Here is a tiny trained network, its code and every weight. The questions are about switching its units off for an input and a target symbol, where a switched-off unit gives its printed mean instead of its output.

import numpy as np


def w(rows, s, z=0):
    codes = np.array(rows[::2]) - 128.0
    scale = np.full(codes.shape[1], s)
    scale[-1] = z or s
    return codes * scale


def norm(h):
    return h / np.sqrt((h * h).mean(-1, keepdims=True) + 1e-5)


def f(y):
    return np.maximum(y, 0)


def softmax(a):
    e = np.exp(a - a.max(-1, keepdims=True))
    return e / e.sum(-1, keepdims=True)


def log_softmax(a):
    a = a - a.max(-1, keepdims=True)
    return a - np.log(np.exp(a).sum(-1, keepdims=True))


def net(x, mask):
    ids = ['ΔΠΣΩαβεζημτφ'.index(c) for c in x.split()]
    T = len(ids)
    res = E[ids] + P[:T]
    q, k, v = (norm(res) @ M[0].T for M in (Q, K, V))
    z = softmax(np.where(np.tri(T) > 0, q @ k.T / 4**0.5, -1e9)) @ v
    res = res + np.where(mask[0], z, O[0][:, -1]) @ O[0][:, :-1]
    y = f(norm(res) @ A[0][:, :-1].T + A[0][:, -1])
    res = res + np.where(mask[1:25], y, B[0][:, -1]) @ B[0][:, :-1]
    return log_softmax(norm(res)[-1] @ U[:, :-1].T + U[:, -1])


Q, K, V, O, A, B = {}, {}, {}, {}, {}, {}
E = w([
[153,198,150,112,154,168,142,153],'Δ',
[139,149,247,131,135,133,120,198],'Π',
[175,91,117,190,88,189,111,62],'Σ',
[179,198,183,60,190,131,105,191],'Ω',
[114,147,175,140,226,119,108,149],'α',
[195,181,131,121,193,155,134,102],'β',
[150,86,23,157,254,174,163,101],'ε',
[122,82,113,175,183,143,79,85],'ζ',
[151,106,120,182,198,138,160,106],'η',
[150,72,144,87,190,121,98,217],'μ',
[206,155,98,106,136,184,119,113],'τ',
[166,150,196,166,131,104,109,103],'φ',
],0.015)
P = w([
[99,58,160,54,88,89,147,108],'0',
[33,167,154,225,91,239,89,185],'1',
[166,97,159,70,177,89,108,110],'2',
[35,161,160,220,96,241,94,194],'3',
[171,98,159,92,154,83,128,112],'4',
[28,167,162,227,94,235,95,190],'5',
[176,96,154,105,152,80,142,122],'6',
[34,170,150,223,101,245,93,191],'7',
[177,91,160,114,142,73,154,140],'8',
[35,163,151,225,98,242,98,186],'9',
],0.011)
Q[0] = w([
[166,148,96,32,139,147,210,79],'head 0',
[78,99,99,171,143,113,129,44],'head 0',
[112,173,82,239,151,255,67,204],'head 0',
[94,130,86,137,31,166,105,110],'head 0',
],0.011)
K[0] = w([
[224,180,56,150,152,158,154,146],'head 0',
[111,115,112,180,147,121,91,82],'head 0',
[50,89,149,8,119,178,205,57],'head 0',
[112,146,104,113,84,171,93,102],'head 0',
],0.015)
V[0] = w([
[156,109,48,95,113,140,45,166],'head 0',
[99,106,93,181,176,2,97,73],'head 0',
[105,128,136,131,49,54,8,220],'head 0',
[146,38,155,159,87,154,86,78],'head 0',
],0.0089)
O[0] = w([
[150,63,135,226,2,163,242,245,63],'head 0',
[86,178,45,150,95,37,55,209,140],'head 0',
[170,90,154,197,98,164,21,195,4],'head 0',
[253,140,154,241,144,10,103,98,212],'head 0',
],0.0079,0.0042)
A[0] = w([
[124,94,176,181,151,154,100,172,72],'neuron 0',
[220,152,161,128,111,104,81,130,169],'neuron 1',
[165,94,133,239,161,134,139,88,157],'neuron 2',
[63,219,62,186,74,122,160,187,110],'neuron 3',
[110,135,37,172,150,151,83,117,177],'neuron 4',
[171,136,135,67,124,82,162,86,65],'neuron 5',
[104,142,131,136,109,196,70,184,47],'neuron 6',
[102,92,153,99,133,122,127,99,153],'neuron 7',
[145,118,163,159,136,200,97,83,55],'neuron 8',
[106,95,175,69,133,135,180,55,96],'neuron 9',
[162,80,75,81,115,56,182,80,63],'neuron 10',
[175,20,44,120,68,89,136,57,55],'neuron 11',
[146,91,141,162,53,125,87,174,137],'neuron 12',
[194,73,108,45,83,144,159,140,94],'neuron 13',
[21,152,118,103,95,183,177,133,2],'neuron 14',
[36,189,112,124,111,183,160,146,58],'neuron 15',
[2,151,90,180,142,181,129,150,78],'neuron 16',
[130,131,73,199,57,209,91,181,136],'neuron 17',
[126,186,52,169,112,90,94,153,87],'neuron 18',
[154,108,132,61,100,135,105,152,103],'neuron 19',
[104,146,174,93,146,110,93,99,97],'neuron 20',
[130,160,173,125,132,197,85,119,140],'neuron 21',
[102,166,138,168,78,142,123,70,162],'neuron 22',
[142,98,121,133,93,191,206,118,54],'neuron 23',
],0.013,0.0071)
B[0] = w([
[148,112,83,121,115,160,193,40,207],'neuron 0',
[85,125,105,145,73,149,168,70,236],'neuron 1',
[126,152,155,51,88,115,95,93,255],'neuron 2',
[210,46,120,70,228,139,104,163,179],'neuron 3',
[83,158,167,103,77,97,146,188,211],'neuron 4',
[202,95,143,158,71,143,60,121,178],'neuron 5',
[149,161,118,85,79,102,80,100,174],'neuron 6',
[147,153,119,189,175,92,151,143,173],'neuron 7',
[150,72,117,99,204,171,109,111,190],'neuron 8',
[135,199,84,172,101,113,130,231,207],'neuron 9',
[120,73,182,207,121,209,95,190,177],'neuron 10',
[34,178,93,31,177,255,83,141,155],'neuron 11',
[129,177,68,100,219,130,128,170,183],'neuron 12',
[113,82,76,122,90,90,44,55,164],'neuron 13',
[114,143,14,207,133,74,72,10,151],'neuron 14',
[118,21,88,143,60,91,134,71,166],'neuron 15',
[216,156,140,99,73,138,128,192,186],'neuron 16',
[152,185,155,200,160,90,160,114,198],'neuron 17',
[75,46,176,185,140,154,131,110,187],'neuron 18',
[122,83,155,127,107,74,117,165,148],'neuron 19',
[139,143,128,92,137,141,203,120,202],'neuron 20',
[91,111,131,154,78,108,113,204,226],'neuron 21',
[112,105,93,42,184,116,149,199,181],'neuron 22',
[96,90,157,164,116,84,149,127,168],'neuron 23',
],0.0095,0.0084)
U = w([
[81,148,60,120,83,111,185,119,103],'Δ',
[117,71,201,114,118,162,223,133,241],'Π',
[131,114,138,50,165,255,68,86,248],'Σ',
[130,116,152,36,59,119,105,201,48],'Ω',
[90,143,145,23,215,125,157,114,136],'α',
[217,179,128,119,153,193,128,142,176],'β',
[50,90,98,139,181,245,143,162,146],'ε',
[8,131,164,160,113,153,66,117,25],'ζ',
[134,82,160,209,199,109,101,139,28],'η',
[166,14,91,76,166,126,117,107,177],'μ',
[148,67,121,187,60,196,96,117,145],'τ',
[174,135,170,100,89,98,132,43,235],'φ',
],0.0098,0.0015)

Each question gives the input, a string of symbols that net reads in full, and the target symbol t.
The units are the heads (4 rows each of Q, K, V and O) and the neurons (one row each of A and B). Each row of codes is followed by its name. A weight is (code - 128) times the scale printed after its matrix; where a second scale follows, it is the last column's (O, A, B and U).
mask holds one flag per unit, heads first, then neurons. A switched-off unit (its flag False) gives its mean, the last column of its rows in O or B, instead of its output. The means were averaged over made-up inputs and are rounded, as every weight is.
A unit's drop is (log p(t) with every unit on - log p(t) with that unit switched off) / (log p(t) with every unit on - log p(t) with every unit switched off).
The circuit of an input: a set's keep is (log p(t) with only the set's units on - log p(t) with every unit switched off) / (log p(t) with every unit on - log p(t) with every unit switched off). Starting from the 12 units with the biggest drops (on a tie, the unit counted first), units are removed one at a time, each time the one whose removal leaves the highest keep (on an exact tie, the one counted first), for as long as the keep stays at least 0.8.
circuit, biggest first: the units of the circuit, biggest drop first
k most important neurons: the k neurons with the biggest drops, biggest first
input Δ φ ζ Π τ Π, target ε: circuit, biggest first : (head 0; neuron 14; neuron 9; neuron 2)
input φ Ω φ Π Σ η, target ζ: 2 most important neurons : (neuron 18; neuron 4)
input ζ φ μ μ ε ε β Δ, target η: circuit, biggest first : (head 0; neuron 18)
input φ ε φ ε, target ζ: circuit, biggest first : (head 0; neuron 4; neuron 18)
input β Δ τ ε Π φ, target Δ: circuit, biggest first : (head 0; neuron 15; neuron 9)
input Δ α α α ε, target ε: circuit, biggest first : (head 0; neuron 10)
input Π ε ε φ α μ, target Σ: circuit, biggest first : (head 0; neuron 0)
input Σ ε Σ α α η, target φ: circuit, biggest first : (head 0; neuron 2)
input Δ Ω α τ Δ α Σ φ, target ε: circuit, biggest first : (head 0; neuron 9; neuron 8; neuron 21)
input φ α Π, target Π: 2 most important neurons : (neuron 1; neuron 21)
input ζ Δ Ω Σ β μ τ η, target η: circuit, biggest first : (head 0; neuron 3)
input Ω μ β ζ τ Δ β Σ μ ζ, target τ: circuit, biggest first : (head 0; neuron 16; neuron 14; neuron 15)
input τ φ η Π α φ α α β Σ, target Π: circuit, biggest first : (head 0; neuron 22)
input ε φ Σ φ φ μ, target μ: circuit, biggest first : (head 0; neuron 3; neuron 15)
input Π ζ Π φ, target Σ: circuit, biggest first : (head 0; neuron 8)
input μ α μ φ Σ ζ, target β: most important neuron : (neuron 17)
input ζ η Σ Ω, target η: 2 most important neurons : (neuron 18; neuron 3)
input Δ η μ α Δ β, target ε: 2 most important neurons : (neuron 9; neuron 21)
input φ μ α η Σ Δ β α β, target β: 2 most important neurons : (neuron 5; neuron 9)
input μ ε φ ε μ Π α Σ, target β: 2 most important neurons : (neuron 17; neuron 12)
input φ φ ε Δ, target ζ: 2 most important neurons : (neuron 18; neuron 1)
input β β Π Δ Ω τ α α, target Δ: 2 most important neurons : (neuron 15; neuron 14)
input β α Δ Σ, target Δ: 2 most important neurons : (neuron 14; neuron 9)
input β β τ μ β Σ Δ Ω τ ζ, target Δ: most important neuron : (neuron 14)
input φ ζ β Π ε ε, target ζ: 2 most important neurons : (neuron 4; neuron 18)
